Here is a tiny trained network, its code and every weight. The questions are about switching its units off for an input and a class, where a switched-off unit gives its printed mean instead of its output.

import numpy as np


def w(rows, s, z=0):
    codes = np.array(rows[::2]) - 128.0
    scale = np.full(codes.shape[1], s)
    scale[-1] = z or s
    return codes * scale


def f(y):
    return np.maximum(y, 0)


def log_softmax(a):
    a = a - a.max(-1, keepdims=True)
    return a - np.log(np.exp(a).sum(-1, keepdims=True))


def net(x, mask):
    res = np.array(x, float).reshape(1, 7) / 4 @ E
    y = f(res @ A[0][:, :-1].T + A[0][:, -1])
    res = res + np.where(mask, y, B[0][:, -1]) @ B[0][:, :-1]
    return log_softmax(res[-1] @ U[:, :-1].T + U[:, -1])


A, B = {}, {}
E = w([
[138,110,185],'x0',
[173,96,175],'x1',
[215,231,65],'x2',
[96,2,12],'x3',
[168,213,65],'x4',
[164,160,114],'x5',
[64,208,142],'x6',
],0.0076)
A[0] = w([
[84,156,163,109],'neuron 1',
[224,92,182,217],'neuron 2',
[67,179,117,106],'neuron 3',
[113,114,59,60],'neuron 4',
[254,214,185,79],'neuron 5',
[107,104,216,135],'neuron 6',
[76,104,80,47],'neuron 7',
[100,134,74,49],'neuron 8',
[129,182,58,148],'neuron 9',
[124,112,81,33],'neuron 10',
[109,135,181,47],'neuron 11',
[144,138,145,1],'neuron 12',
[125,93,16,89],'neuron 13',
[42,41,172,160],'neuron 14',
[164,154,11,127],'neuron 15',
[5,200,190,145],'neuron 16',
[130,88,117,86],'neuron 17',
[41,117,8,146],'neuron 18',
],0.0091,0.0094)
B[0] = w([
[55,151,193,159],'neuron 1',
[253,152,58,250],'neuron 2',
[59,130,139,163],'neuron 3',
[19,149,143,145],'neuron 4',
[164,208,73,255],'neuron 5',
[186,187,131,198],'neuron 6',
[6,117,131,143],'neuron 7',
[22,90,221,135],'neuron 8',
[69,116,77,214],'neuron 9',
[70,81,211,131],'neuron 10',
[166,86,202,137],'neuron 11',
[250,11,243,128],'neuron 12',
[85,161,65,184],'neuron 13',
[175,40,188,246],'neuron 14',
[113,107,95,219],'neuron 15',
[60,167,247,234],'neuron 16',
[132,76,106,141],'neuron 17',
[4,64,70,218],'neuron 18',
],0.0069,0.0083)
U = w([
[107,233,157,27],'0',
[150,173,154,165],'1',
[140,49,149,33],'2',
[81,150,247,135],'3',
[160,145,141,190],'4',
[52,104,112,52],'5',
[95,151,96,254],'6',
[122,162,107,120],'7',
],0.015,0.0077)

Each question gives the input, the list of numbers given to net, and the class t.
The units are the neurons (one row each of A and B). Each row of codes is followed by its name. A weight is (code - 128) times the scale printed after its matrix; where a second scale follows, it is the last column's (A, B and U).
mask holds one flag per neuron, in row order. A switched-off neuron (its flag False) gives its mean, the last column of its row in B, instead of its output. The means were averaged over made-up inputs and are rounded, as every weight is.
A unit's drop is (log p(t) with every unit on - log p(t) with that unit switched off) / (log p(t) with every unit on - log p(t) with every unit switched off).
The circuit of an input: a set's keep is (log p(t) with only the set's units on - log p(t) with every unit switched off) / (log p(t) with every unit on - log p(t) with every unit switched off). Starting from the 12 units with the biggest drops (on a tie, the unit counted first), units are removed one at a time, each time the one whose removal leaves the highest keep (on an exact tie, the one counted first), for as long as the keep stays at least 0.8.
circuit, biggest first: the units of the circuit, biggest drop first
k most important neurons: the k neurons with the biggest drops, biggest first
drop of u: that unit's drop, to one decimal
input [3,-4,0,4,3,-1,-3], class 5: circuit, biggest first : [neuron 18; neuron 5]
input [7,6,-6,-7,-3,-5,-6], class 4: circuit, biggest first : [neuron 2]
input [6,-8,-8,3,7,7,3], class 5: circuit, biggest first : [neuron 18; neuron 2]
input [-3,-5,-8,2,6,8,2], class 5: circuit, biggest first : [neuron 18; neuron 2]
input [1,8,2,7,-1,-8,7], class 2: circuit, biggest first : [neuron 14; neuron 5]
input [-2,-2,-3,-2,7,-3,3], class 3: 3 most important neurons : [neuron 16; neuron 2; neuron 5]
input [-5,-2,3,5,1,4,-7], class 5: 2 most important neurons : [neuron 18; neuron 5]
input [3,-5,-2,0,-5,1,-4], class 2: 3 most important neurons : [neuron 14; neuron 5; neuron 16]
input [-4,-3,1,0,-6,-2,4], class 3: drop of neuron 15 : 0.0
input [-4,8,-5,6,6,8,5], class 5: drop of neuron 5 : 0.3
input [4,-5,-7,4,-6,-2,-1], class 2: drop of neuron 14 : 0.9
input [-7,3,-1,4,-4,-4,1], class 2: drop of neuron 14 : 1.1
